What each symbol does to the objects:
j271: γ>j687, ζ>j234, ω>j198, α>j602, η>j882, τ>j748
j636: γ>j342, ζ>j718, ω>j829, α>j8, η>j406, τ>j728
j305: γ>j392, ζ>j53, ω>j226, α>j322, η>j27, τ>j341
j907: γ>j756, ζ>j196, ω>j8, α>j526, η>j398, τ>j385
j405: γ>j681, ζ>j674, ω>j558, α>j563, η>j52, τ>j34
j902: γ>j996, ζ>j681, ω>j472, α>j956, η>j558, τ>j486
j140: γ>j491, ζ>j489, ω>j526, α>j400, η>j341, τ>j452
j74: γ>j902, ζ>j405, ω>j577, α>j109, η>j211, τ>j681
j486: γ>j198, ζ>j882, ω>j224, α>j271, η>j956, τ>j180
j682: γ>j501, ζ>j874, ω>j471, α>j226, η>j845, τ>j398
j687: γ>j653, ζ>j748, ω>j563, α>j627, η>j180, τ>j493
j52: γ>j109, ζ>j198, ω>j74, α>j674, η>j224, τ>j563
j469: γ>j674, ζ>j271, ω>j52, α>j180, η>j486, τ>j687
j53: γ>j341, ζ>j786, ω>j737, α>j424, η>j850, τ>j50
j392: γ>j526, ζ>j341, ω>j907, α>j140, η>j737, τ>j116
j452: γ>j820, ζ>j119, ω>j819, α>j139, η>j400, τ>j94
j850: γ>j322, ζ>j819, ω>j305, α>j786, η>j385, τ>j424
j874: γ>j398, ζ>j305, ω>j227, α>j737, η>j972, τ>j392
j758: γ>j27, ζ>j526, ω>j728, α>j385, η>j907, τ>j850
j180: γ>j409, ζ>j602, ω>j674, α>j748, η>j271, τ>j627
j119: γ>j94, ζ>j707, ω>j973, α>j82, η>j929, τ>j317
j531: γ>j585, ζ>j472, ω>j327, α>j219, η>j317, τ>j869
j224: γ>j405, ζ>j469, ω>j211, α>j198, η>j996, τ>j674
j220: γ>j301, ζ>j74, ω>j82, α>j558, η>j145, τ>j902
j94: γ>j327, ζ>j317, ω>j390, α>j531, η>j139, τ>j253
j996: γ>j52, ζ>j486, ω>j869, α>j469, η>j683, τ>j198
j820: γ>j343, ζ>j94, ω>j424, α>j229, η>j973, τ>j327
j301: γ>j219, ζ>j902, ω>j531, α>j683, η>j577, τ>j996
j789: γ>j707, ζ>j585, ω>j929, α>j145, η>j327, τ>j220
j390: γ>j363, ζ>j229, ω>j50, α>j327, η>j820, τ>j789
j767: γ>j671, ζ>j471, ω>j602, α>j406, η>j796, τ>j636
j674: γ>j34, ζ>j687, ω>j109, α>j409, η>j198, τ>j653
j63: γ>j406, ζ>j682, ω>j767, α>j227, η>j222, τ>j501
j627: γ>j48, ζ>j829, ω>j653, α>j857, η>j748, τ>j222
j160: γ>j602, ζ>j796, ω>j271, α>j767, η>j99, τ>j346
j869: γ>j74, ζ>j224, ω>j145, α>j52, η>j219, τ>j405
j424: γ>j489, ζ>j390, ω>j341, α>j343, η>j786, τ>j363
j585: γ>j220, ζ>j869, ω>j260, α>j211, η>j253, τ>j74
j234: γ>j748, ζ>j767, ω>j180, α>j346, η>j160, τ>j671
j796: γ>j346, ζ>j63, ω>j234, α>j471, η>j48, τ>j406
j786: γ>j50, ζ>j820, ω>j322, α>j390, η>j819, τ>j343
j845: γ>j227, ζ>j972, ω>j63, α>j874, η>j342, τ>j226
j718: γ>j728, ζ>j907, ω>j556, α>j758, η>j501, τ>j756
j211: γ>j558, ζ>j52, ω>j220, α>j405, η>j869, τ>j109
j929: γ>j139, ζ>j260, ω>j452, α>j707, η>j363, τ>j82
j385: γ>j53, ζ>j491, ω>j27, α>j819, η>j526, τ>j786
j196: γ>j385, ζ>j140, ω>j758, α>j116, η>j392, τ>j491
j671: γ>j857, ζ>j636, ω>j627, α>j556, η>j346, τ>j342
j683: γ>j224, ζ>j956, ω>j219, α>j486, η>j902, τ>j469
j322: γ>j140, ζ>j424, ω>j392, α>j50, η>j53, τ>j489
j748: γ>j493, ζ>j671, ω>j409, α>j829, η>j602, τ>j857
j707: γ>j317, ζ>j220, ω>j139, α>j577, η>j260, τ>j301
j563: γ>j95, ζ>j409, ω>j681, α>j653, η>j674, τ>j99
j139: γ>j229, ζ>j82, ω>j820, α>j317, η>j119, τ>j531
j145: γ>j577, ζ>j211, ω>j707, α>j74, η>j585, τ>j558
j219: γ>j211, ζ>j996, ω>j585, α>j224, η>j472, τ>j52
j681: γ>j486, ζ>j34, ω>j683, α>j95, η>j109, τ>j882
j226: γ>j907, ζ>j737, ω>j501, α>j392, η>j874, τ>j196
j227: γ>j718, ζ>j226, ω>j406, α>j398, η>j682, τ>j907
j198: γ>j563, ζ>j180, ω>j405, α>j687, η>j469, τ>j409
j406: γ>j556, ζ>j501, ω>j671, α>j718, η>j471, τ>j8
j501: γ>j8, ζ>j398, ω>j636, α>j907, η>j227, τ>j758
j653: γ>j160, ζ>j493, ω>j95, α>j48, η>j409, τ>j796
j327: γ>j260, ζ>j253, ω>j363, α>j585, η>j229, τ>j145
j602: γ>j627, ζ>j346, ω>j687, α>j671, η>j234, τ>j829
j526: γ>j850, ζ>j116, ω>j756, α>j491, η>j196, τ>j819
j116: γ>j819, ζ>j400, ω>j385, α>j452, η>j140, τ>j973
j253: γ>j145, ζ>j219, ω>j789, α>j869, η>j531, τ>j211
j260: γ>j82, ζ>j145, ω>j119, α>j220, η>j789, τ>j577
j95: γ>j271, ζ>j99, ω>j486, α>j160, η>j34, τ>j234
j409: γ>j99, ζ>j627, ω>j34, α>j493, η>j687, τ>j48
j577: γ>j472, ζ>j558, ω>j317, α>j902, η>j220, τ>j683
j556: γ>j845, ζ>j8, ω>j857, α>j728, η>j636, τ>j972
j400: γ>j973, ζ>j929, ω>j491, α>j119, η>j489, τ>j139
j472: γ>j869, ζ>j683, ω>j253, α>j996, η>j301, τ>j224
j728: γ>j874, ζ>j756, ω>j845, α>j27, η>j8, τ>j305
j48: γ>j767, ζ>j222, ω>j160, α>j63, η>j493, τ>j471
j222: γ>j471, ζ>j845, ω>j796, α>j682, η>j857, τ>j227
j737: γ>j196, ζ>j322, ω>j398, α>j341, η>j305, τ>j140
j8: γ>j972, ζ>j758, ω>j342, α>j756, η>j718, τ>j27
j819: γ>j424, ζ>j973, ω>j53, α>j820, η>j491, τ>j390
j82: γ>j531, ζ>j577, ω>j94, α>j301, η>j707, τ>j472
j489: γ>j452, ζ>j363, ω>j116, α>j929, η>j50, τ>j119
j882: γ>j180, ζ>j160, ω>j469, α>j234, η>j95, τ>j602
j34: γ>j882, ζ>j653, ω>j956, α>j99, η>j563, τ>j160
j857: γ>j63, ζ>j342, ω>j48, α>j845, η>j829, τ>j682
j343: γ>j929, ζ>j327, ω>j489, α>j789, η>j390, τ>j260
j363: γ>j119, ζ>j789, ω>j400, α>j260, η>j343, τ>j707
j972: γ>j226, ζ>j27, ω>j682, α>j305, η>j728, τ>j737
j342: γ>j682, ζ>j728, ω>j222, α>j972, η>j556, τ>j874
j99: γ>j234, ζ>j48, ω>j882, α>j796, η>j653, τ>j767
j317: γ>j253, ζ>j301, ω>j229, α>j472, η>j82, τ>j219
j491: γ>j786, ζ>j452, ω>j850, α>j973, η>j116, τ>j820
j109: γ>j956, ζ>j563, ω>j902, α>j34, η>j405, τ>j95
j558: γ>j683, ζ>j109, ω>j301, α>j681, η>j74, τ>j956
j756: γ>j305, ζ>j385, ω>j972, α>j850, η>j758, τ>j53
j493: γ>j796, ζ>j857, ω>j99, α>j222, η>j627, τ>j63
j346: γ>j829, ζ>j406, ω>j748, α>j636, η>j767, τ>j556
j973: γ>j390, ζ>j139, ω>j786, α>j94, η>j452, τ>j229
j341: γ>j116, ζ>j50, ω>j196, α>j489, η>j322, τ>j400
j229: γ>j789, ζ>j531, ω>j343, α>j253, η>j94, τ>j585
j50: γ>j400, ζ>j343, ω>j140, α>j363, η>j424, τ>j929
j398: γ>j758, ζ>j392, ω>j718, α>j196, η>j226, τ>j526
j829: γ>j222, ζ>j556, ω>j493, α>j342, η>j671, τ>j845
j27: γ>j737, ζ>j850, ω>j874, α>j53, η>j756, τ>j322
j956: γ>j469, ζ>j95, ω>j996, α>j882, η>j681, τ>j271
j471: γ>j636, ζ>j227, ω>j346, α>j501, η>j63, τ>j718

In the rows, 50 stands for zero.

The rows follow the links: the fewer symbols apart two objects are, the more alike their rows tend to be.

Each row is also shifted at random along 2 hidden directions that mean nothing.

Some objects, each with a row of numbers:
j99: 34,54,48,42,61,49,42,49,43,50,41,40,60,45,60,56,44,45,47,58,56,45,35,42,57,49,53,46,52,41,50,49,50
j63: 23,50,45,40,68,44,72,51,56,53,50,36,53,57,44,54,28,54,42,54,58,30,49,35,49,49,39,45,43,42,48,43,54
j322: 66,44,45,57,40,49,33,53,43,53,66,55,49,53,54,35,48,48,70,42,37,41,59,53,52,50,50,52,61,50,61,57,44
j501: 79,47,51,58,58,47,54,60,53,52,58,36,53,53,47,45,45,36,64,51,47,49,46,40,55,36,51,46,51,56,45,53,50
j229: 37,49,50,48,33,53,42,53,48,51,55,70,47,48,58,42,58,59,54,44,43,47,56,59,52,58,51,55,60,49,52,50,50
j227: 54,48,41,53,58,46,39,53,44,53,61,38,58,53,53,43,38,41,65,49,48,33,50,39,55,46,51,47,53,44,58,57,43
j737: 55,45,38,52,49,48,40,40,44,52,61,44,46,57,47,43,35,46,60,45,40,33,60,51,45,50,38,53,53,46,64,56,46
j493: 63,52,50,54,64,50,38,53,42,48,46,36,63,47,55,55,51,44,52,54,59,55,42,39,55,47,63,42,44,46,54,53,42
j301: 25,53,54,40,44,47,52,46,51,45,43,64,45,51,51,54,57,57,35,51,58,59,54,57,44,59,49,60,48,49,51,51,49
j392: 60,45,42,52,47,46,46,44,48,52,59,44,44,57,45,43,38,43,61,46,40,38,58,50,46,48,37,55,54,51,58,54,48
j390: 52,48,49,48,36,48,55,45,56,49,55,61,35,54,43,44,52,47,51,45,43,51,61,61,42,50,38,62,53,57,50,55,52
j260: 57,50,51,56,32,58,39,49,47,50,49,66,47,42,55,47,66,55,53,46,41,59,52,64,51,55,56,49,57,54,48,50,51
j486: 56,56,57,51,54,53,47,49,49,44,37,49,54,44,51,61,65,45,39,56,61,69,42,51,51,49,62,48,42,52,45,51,48
j929: 20,49,52,39,38,46,72,55,63,50,58,68,37,56,45,43,49,54,46,47,48,42,59,54,46,51,38,62,56,55,41,51,57
j342: 59,48,48,48,61,45,62,54,56,52,52,33,49,54,45,50,37,35,57,55,49,43,42,40,53,37,41,49,51,53,43,50,55
j491: 47,48,46,57,38,55,63,55,57,54,63,62,47,51,46,41,51,58,57,42,43,37,62,52,49,51,49,46,52,55,44,50,52
j472: 70,49,64,47,45,48,41,49,48,43,38,57,41,49,50,54,66,48,43,52,51,82,45,62,47,52,52,62,52,55,49,47,52
j95: 50,51,65,41,65,44,65,57,57,47,35,42,50,51,46,60,50,52,35,59,61,68,37,44,50,46,50,51,44,51,40,39,56
j683: 28,53,53,41,46,53,41,50,45,49,39,59,54,42,62,54,58,56,43,53,52,54,41,54,55,57,55,51,56,45,47,46,52
j363: 67,45,51,50,35,48,34,46,45,48,56,61,38,53,50,40,55,47,59,45,38,58,58,63,46,54,44,64,60,54,58,56,48
j343: 18,49,45,41,38,47,66,47,59,50,59,67,38,57,45,43,45,54,46,45,48,37,63,55,43,54,37,62,53,52,49,55,54
j424: 86,46,50,66,35,58,50,47,53,51,55,55,41,49,42,45,59,49,59,44,35,58,59,63,45,47,49,47,51,60,47,49,52
j341: 69,44,46,59,39,51,34,54,45,53,65,56,49,52,54,36,50,50,69,42,37,43,59,53,52,51,52,51,60,51,59,55,44
j718: 81,47,53,59,58,48,56,62,55,52,59,38,53,53,46,45,46,38,64,51,48,49,47,39,55,36,53,44,50,57,43,52,50
j271: 25,51,50,37,63,45,39,48,40,49,40,44,59,51,59,56,41,59,40,54,60,48,42,43,52,59,51,50,49,35,59,44,46
j385: 67,45,54,51,46,46,75,59,66,52,60,49,36,56,38,43,46,37,60,50,41,49,52,50,49,36,37,56,55,64,35,50,60
j882: 37,51,59,39,64,44,57,54,51,48,37,43,53,51,51,58,45,55,37,57,62,59,39,43,52,51,50,51,46,45,47,40,53
j972: 62,48,49,59,58,49,66,61,58,54,62,42,53,55,43,45,43,52,57,47,51,40,55,39,51,43,53,40,44,53,45,49,49
j558: 36,51,59,40,47,49,46,53,48,49,39,59,50,45,58,53,58,56,42,55,52,63,40,56,54,55,52,54,57,48,45,43,55
j907: 63,46,41,60,53,50,49,45,48,54,60,41,51,56,43,45,37,55,57,44,44,35,61,46,45,51,46,43,45,46,60,48,46
j226: 56,46,41,61,55,50,46,50,45,55,62,43,56,55,48,44,37,58,58,43,48,32,61,42,48,53,52,41,45,44,62,50,42
j850: 62,45,48,53,44,47,54,55,54,53,63,51,43,55,46,39,44,42,65,46,40,43,56,50,50,44,42,56,58,56,49,55,51
j489: 42,49,41,56,37,56,57,41,54,51,58,61,42,51,42,46,49,55,49,42,43,38,65,59,42,55,44,49,47,53,51,53,50

The symbols that take the first to the second take the third to the fourth, perhaps in another order. What is the fourth?
Answers are names.
17,48,34,43,48,45,53,46,51,54,67,54,47,59,50,39,31,51,57,43,47,16,64,45,47,54,37,55,54,42,60,59,46
to 52,49,41,54,36,53,45,37,49,50,57,59,41,52,45,46,50,51,53,42,41,44,65,62,42,55,42,55,50,52,59,56,48
as 40,57,50,49,52,55,38,45,43,45,40,52,58,42,57,59,62,50,39,53,60,58,45,51,52,55,63,46,44,46,52,55,44
to j160

49,48,43,47,61,45,50,51,49,52,55,35,53,54,50,48,34,39,58,53,49,35,46,39,53,43,42,49,52,47,52,53,49
to 70,47,50,61,57,50,62,58,55,53,60,40,52,55,42,46,44,52,58,47,48,43,56,41,50,44,52,40,45,53,47,47,49
as 46,52,56,48,70,45,75,60,60,49,47,36,55,54,43,57,43,53,40,55,64,49,45,34,50,43,52,41,37,51,40,43,53
to j556

46,53,48,52,66,47,44,53,44,50,50,39,64,51,54,54,45,52,47,52,63,45,47,36,53,51,61,42,41,41,57,52,42
to 27,48,41,42,65,44,52,46,47,53,52,35,56,56,51,51,26,53,48,51,54,27,49,37,50,53,41,47,46,36,60,48,48
as 59,46,45,56,53,50,65,47,56,53,58,41,45,56,39,48,36,53,53,46,45,37,59,46,44,46,40,45,44,52,51,47,52
to j385

45,50,51,49,69,45,56,54,50,51,48,36,59,54,48,54,39,56,43,52,61,44,49,36,50,50,53,42,40,42,55,45,46
to 57,47,48,48,62,45,54,49,51,52,49,31,50,54,46,51,34,40,55,55,48,43,43,41,51,41,40,49,50,48,49,48,53
as 48,51,48,44,60,48,26,45,35,50,39,37,61,45,62,56,45,46,51,57,52,52,35,46,57,52,54,48,54,39,58,48,46
to j493

64,55,60,51,57,51,47,50,49,45,36,46,53,45,50,60,64,46,40,56,60,74,41,50,50,48,61,49,42,53,46,49,48
to 60,54,56,51,64,50,59,58,55,49,42,36,58,45,49,59,54,37,48,59,59,59,35,39,56,38,59,43,44,54,36,50,52
as 34,50,60,38,46,47,47,51,49,46,40,60,46,49,55,52,57,57,40,52,55,64,46,56,50,57,50,60,54,48,50,45,52
to j674

65,52,50,56,65,49,35,53,41,48,48,36,64,48,55,54,50,46,51,53,59,55,44,40,54,48,64,42,43,44,57,53,40
to 57,48,42,53,58,47,41,53,45,53,61,39,57,53,52,44,39,40,65,49,48,35,50,39,55,44,51,47,53,46,56,57,44
as 58,48,45,57,35,55,53,40,52,50,56,57,39,52,41,46,53,50,52,43,40,47,63,61,41,51,42,52,49,56,52,53,51
to j82

68,46,49,58,55,49,74,53,61,53,57,39,45,56,35,49,40,51,52,48,46,44,56,44,45,42,42,42,43,57,42,44,56
to 65,45,44,57,51,50,57,45,52,53,57,40,44,56,39,47,37,49,55,46,42,40,58,48,44,47,39,47,47,52,55,48,50
as 65,46,41,51,59,46,28,44,37,52,52,31,56,53,54,47,34,39,63,52,44,40,46,43,53,47,45,50,55,41,65,53,44
to j845

37,50,46,49,38,51,71,44,62,50,57,61,35,54,38,47,48,50,45,45,45,43,63,58,41,49,37,57,48,58,43,53,56
to 51,50,62,41,46,46,40,51,46,45,38,58,46,48,55,52,60,54,43,52,52,72,43,58,50,56,51,60,56,49,51,45,51
as 55,49,47,57,58,48,62,61,55,54,63,43,56,54,46,45,42,51,58,47,52,36,55,37,52,44,54,41,45,51,47,51,48
to j50

38,49,46,43,66,44,63,49,53,52,49,34,52,55,46,53,29,49,47,54,54,36,46,39,49,46,40,47,46,44,51,44,53
to 47,48,44,45,62,44,54,50,50,52,52,33,52,54,48,50,32,41,56,54,49,35,46,39,52,43,40,49,51,45,51,50,51
as 67,46,45,63,35,57,42,49,48,53,61,59,48,49,49,40,54,56,61,41,36,45,62,59,48,54,52,45,54,53,54,51,47
to j50

57,56,57,51,49,57,49,50,51,46,36,52,52,39,53,60,69,43,41,56,55,69,38,55,54,47,61,47,47,56,38,50,53
to 35,53,53,39,62,47,57,54,51,50,38,39,55,46,55,58,45,45,43,60,57,51,33,42,56,45,48,47,50,47,41,43,55
as 41,49,47,47,68,45,51,49,47,52,49,34,58,56,49,53,33,56,46,51,57,39,48,37,50,53,49,45,42,39,58,44,46
to j972

46,52,58,40,63,47,56,54,51,48,35,37,53,47,53,59,46,45,44,61,55,58,31,43,55,44,48,49,51,49,40,41,57
to 11,54,47,35,63,47,57,51,49,51,41,43,58,46,57,58,40,51,40,59,60,38,37,39,55,51,48,47,49,41,46,46,53
as 23,49,46,43,34,50,41,51,46,52,58,71,49,49,59,40,54,61,53,43,44,40,58,57,51,61,50,57,62,45,56,53,48
to j229

48,49,59,43,45,47,33,48,42,45,40,59,47,49,57,51,60,55,43,51,52,69,47,58,48,59,52,61,55,47,57,48,48
to 22,55,51,41,61,47,47,48,46,47,42,50,59,50,55,58,50,59,34,53,67,51,49,43,49,58,58,50,41,40,56,49,44
as 65,49,57,55,32,57,47,53,52,50,48,65,44,43,52,46,67,52,54,48,39,65,49,64,52,50,54,51,58,58,41,47,55
to j558

53,48,40,54,57,47,37,53,42,54,64,41,60,54,56,42,38,45,65,47,49,30,53,38,55,47,54,46,53,43,60,59,40
to 79,44,49,55,44,47,46,52,51,51,61,47,41,55,45,39,45,38,68,47,37,50,54,53,49,42,42,57,59,57,51,55,50
as 51,48,57,54,42,51,92,67,74,54,62,59,39,53,37,43,53,50,54,47,45,46,56,48,51,37,44,48,51,67,24,45,64
to j139

60,50,58,55,33,58,58,54,58,50,47,65,42,43,49,50,68,52,49,49,42,65,48,63,51,48,53,49,54,61,34,46,59
to 30,52,58,38,46,46,56,50,53,45,42,63,43,51,51,53,58,56,35,51,58,62,50,56,46,56,48,61,49,50,49,48,52
as 56,50,63,41,63,46,62,57,55,48,33,37,49,48,48,60,49,47,41,61,56,68,32,45,54,43,48,50,48,52,38,37,59
to j48

